Below are the code and all the weights of a small trained network. Each question names an input and a class and asks about switching units off, where a switched-off unit gives its printed mean instead of its output.

import numpy as np


def w(rows, s, z=0):
    codes = np.array(rows[::2]) - 128.0
    scale = np.full(codes.shape[1], s)
    scale[-1] = z or s
    return codes * scale


def norm(h):
    return h / np.sqrt((h * h).mean(-1, keepdims=True) + 1e-5)


def f(y):
    return y / 2 * (1 + np.tanh(0.7978845608 * (y + 0.044715 * y**3)))


def log_softmax(a):
    a = a - a.max(-1, keepdims=True)
    return a - np.log(np.exp(a).sum(-1, keepdims=True))


def net(x, mask):
    res = np.array(x, float).reshape(1, 2) / 4 @ E
    u = 0
    for l in range(3):
        y = f(norm(res) @ A[l][:, :-1].T + A[l][:, -1])
        res = res + np.where(mask[u : u + 8], y, B[l][:, -1]) @ B[l][:, :-1]
        u += 8
    return log_softmax(norm(res)[-1] @ U[:, :-1].T + U[:, -1])


A, B = {}, {}
E = w([
[221,186,227,254,201,116,184,161],'x0',
[135,198,172,87,15,42,167,25],'x1',
],0.0067)
A[0] = w([
[255,172,152,198,82,150,214,183,39],'L0N0',
[80,119,183,119,52,106,143,176,80],'L0N1',
[148,167,176,170,130,146,39,71,142],'L0N2',
[91,171,70,77,67,73,171,201,40],'L0N3',
[80,76,203,101,206,148,191,204,140],'L0N4',
[104,99,50,110,80,101,54,163,2],'L0N5',
[23,165,230,156,3,68,100,163,206],'L0N6',
[165,96,18,164,169,172,195,163,144],'L0N7',
],0.0053,0.0036)
B[0] = w([
[2,96,146,163,111,111,125,169,247],'L0N0',
[77,101,51,205,186,96,104,113,123],'L0N1',
[130,141,100,51,87,155,107,130,151],'L0N2',
[63,118,174,148,181,143,40,156,142],'L0N3',
[172,143,143,55,99,127,162,121,226],'L0N4',
[96,189,207,59,157,73,166,178,173],'L0N5',
[160,111,67,102,203,132,118,193,252],'L0N6',
[141,119,130,123,206,161,209,57,234],'L0N7',
],0.0067,0.0033)
A[1] = w([
[197,185,108,125,61,38,175,42,2],'L1N0',
[111,53,126,97,88,158,105,67,42],'L1N1',
[50,107,90,138,163,130,146,210,122],'L1N2',
[136,169,97,43,51,58,121,62,90],'L1N3',
[162,121,199,59,94,128,212,35,134],'L1N4',
[192,146,142,119,184,119,159,126,113],'L1N5',
[67,146,188,133,180,103,146,159,106],'L1N6',
[107,96,2,160,117,131,117,107,141],'L1N7',
],0.0082,0.0042)
B[1] = w([
[238,89,47,138,196,171,254,58,175],'L1N0',
[96,123,131,41,111,86,152,239,148],'L1N1',
[209,146,53,184,52,115,64,53,230],'L1N2',
[122,74,127,197,198,177,184,143,254],'L1N3',
[187,183,96,150,107,56,21,79,171],'L1N4',
[86,103,112,86,17,104,91,109,189],'L1N5',
[133,166,137,56,146,66,117,70,202],'L1N6',
[205,162,148,126,67,65,117,89,188],'L1N7',
],0.008,0.0054)
A[2] = w([
[82,86,97,87,60,109,135,172,150],'L2N0',
[146,148,103,198,144,170,48,180,252],'L2N1',
[135,153,191,149,104,89,195,155,170],'L2N2',
[113,107,81,119,88,210,106,138,165],'L2N3',
[166,100,127,128,167,221,71,141,46],'L2N4',
[163,121,147,135,132,133,158,141,175],'L2N5',
[182,128,140,160,108,138,118,124,145],'L2N6',
[122,178,249,146,151,116,174,150,48],'L2N7',
],0.012,0.0034)
B[2] = w([
[66,165,236,187,136,154,36,202,222],'L2N0',
[138,164,151,62,77,82,139,41,193],'L2N1',
[50,55,134,120,129,225,90,192,233],'L2N2',
[102,94,159,165,166,124,196,143,252],'L2N3',
[182,129,42,164,167,116,211,97,206],'L2N4',
[78,83,128,130,133,176,70,134,182],'L2N5',
[53,154,118,113,140,97,88,175,193],'L2N6',
[49,104,194,145,99,103,25,255,254],'L2N7',
],0.009,0.0054)
U = w([
[32,65,208,193,138,127,38,212,254],'0',
[193,27,4,205,230,141,228,60,223],'1',
[191,200,92,76,56,4,30,20,195],'2',
[229,215,212,55,79,219,191,127,2],'3',
[223,205,200,46,81,188,191,146,2],'4',
[234,183,185,98,36,197,191,147,2],'5',
],0.011,0.0064)

Each question gives the input, the list of numbers given to net, and the class t.
The units are the neurons (one row each of A and B). Each row of codes is followed by its name. A weight is (code - 128) times the scale printed after its matrix; where a second scale follows, it is the last column's (A, B and U).
mask holds one flag per neuron, layer by layer. A switched-off neuron (its flag False) gives its mean, the last column of its row in B, instead of its output. The means were averaged over made-up inputs and are rounded, as every weight is.
A unit's drop is (log p(t) with every unit on - log p(t) with that unit switched off) / (log p(t) with every unit on - log p(t) with every unit switched off).
The circuit of an input: a set's keep is (log p(t) with only the set's units on - log p(t) with every unit switched off) / (log p(t) with every unit on - log p(t) with every unit switched off). Starting from the 12 units with the biggest drops (on a tie, the unit counted first), units are removed one at a time, each time the one whose removal leaves the highest keep (on an exact tie, the one counted first), for as long as the keep stays at least 0.8.
units of the circuit, in order: the units of the circuit, biggest drop first
top k neurons: the k neurons with the biggest drops, biggest first
k most important neurons of layer l: the k neurons of layer l with the biggest drops, biggest first
drop of u: that unit's drop, to one decimal
input [8,8], class 0: 3 most important neurons of layer 0	(L0N0; L0N7; L0N4)
input [0,-3], class 2: top 4 neurons	(L1N4; L0N6; L0N4; L0N7)
input [2,-3], class 2: top neuron	(L0N6)
input [3,3], class 2: top 3 neurons	(L0N6; L0N0; L1N2)
input [-7,6], class 0: top 2 neurons	(L2N0; L0N3)
input [-3,4], class 1: top 3 neurons	(L1N3; L0N0; L1N5)
input [4,-5], class 1: top 2 neurons	(L0N5; L1N7)
input [-8,8], class 0: top 3 neurons	(L0N3; L1N1; L0N7)
input [5,6], class 1: top 3 neurons	(L1N0; L0N3; L0N2)
input [3,-1], class 2: top 2 neurons	(L1N2; L1N3)
input [-8,7], class 0: top 3 neurons	(L2N0; L0N3; L1N3)
input [-1,3], class 2: top 2 neurons	(L0N6; L0N4)
input [0,2], class 2: drop of L0N6	1.5
input [-6,5], class 0: units of the circuit, in order	(L2N0)
input [3,1], class 2: drop of L1N2	0.9
input [3,8], class 1: drop of L1N0	0.3
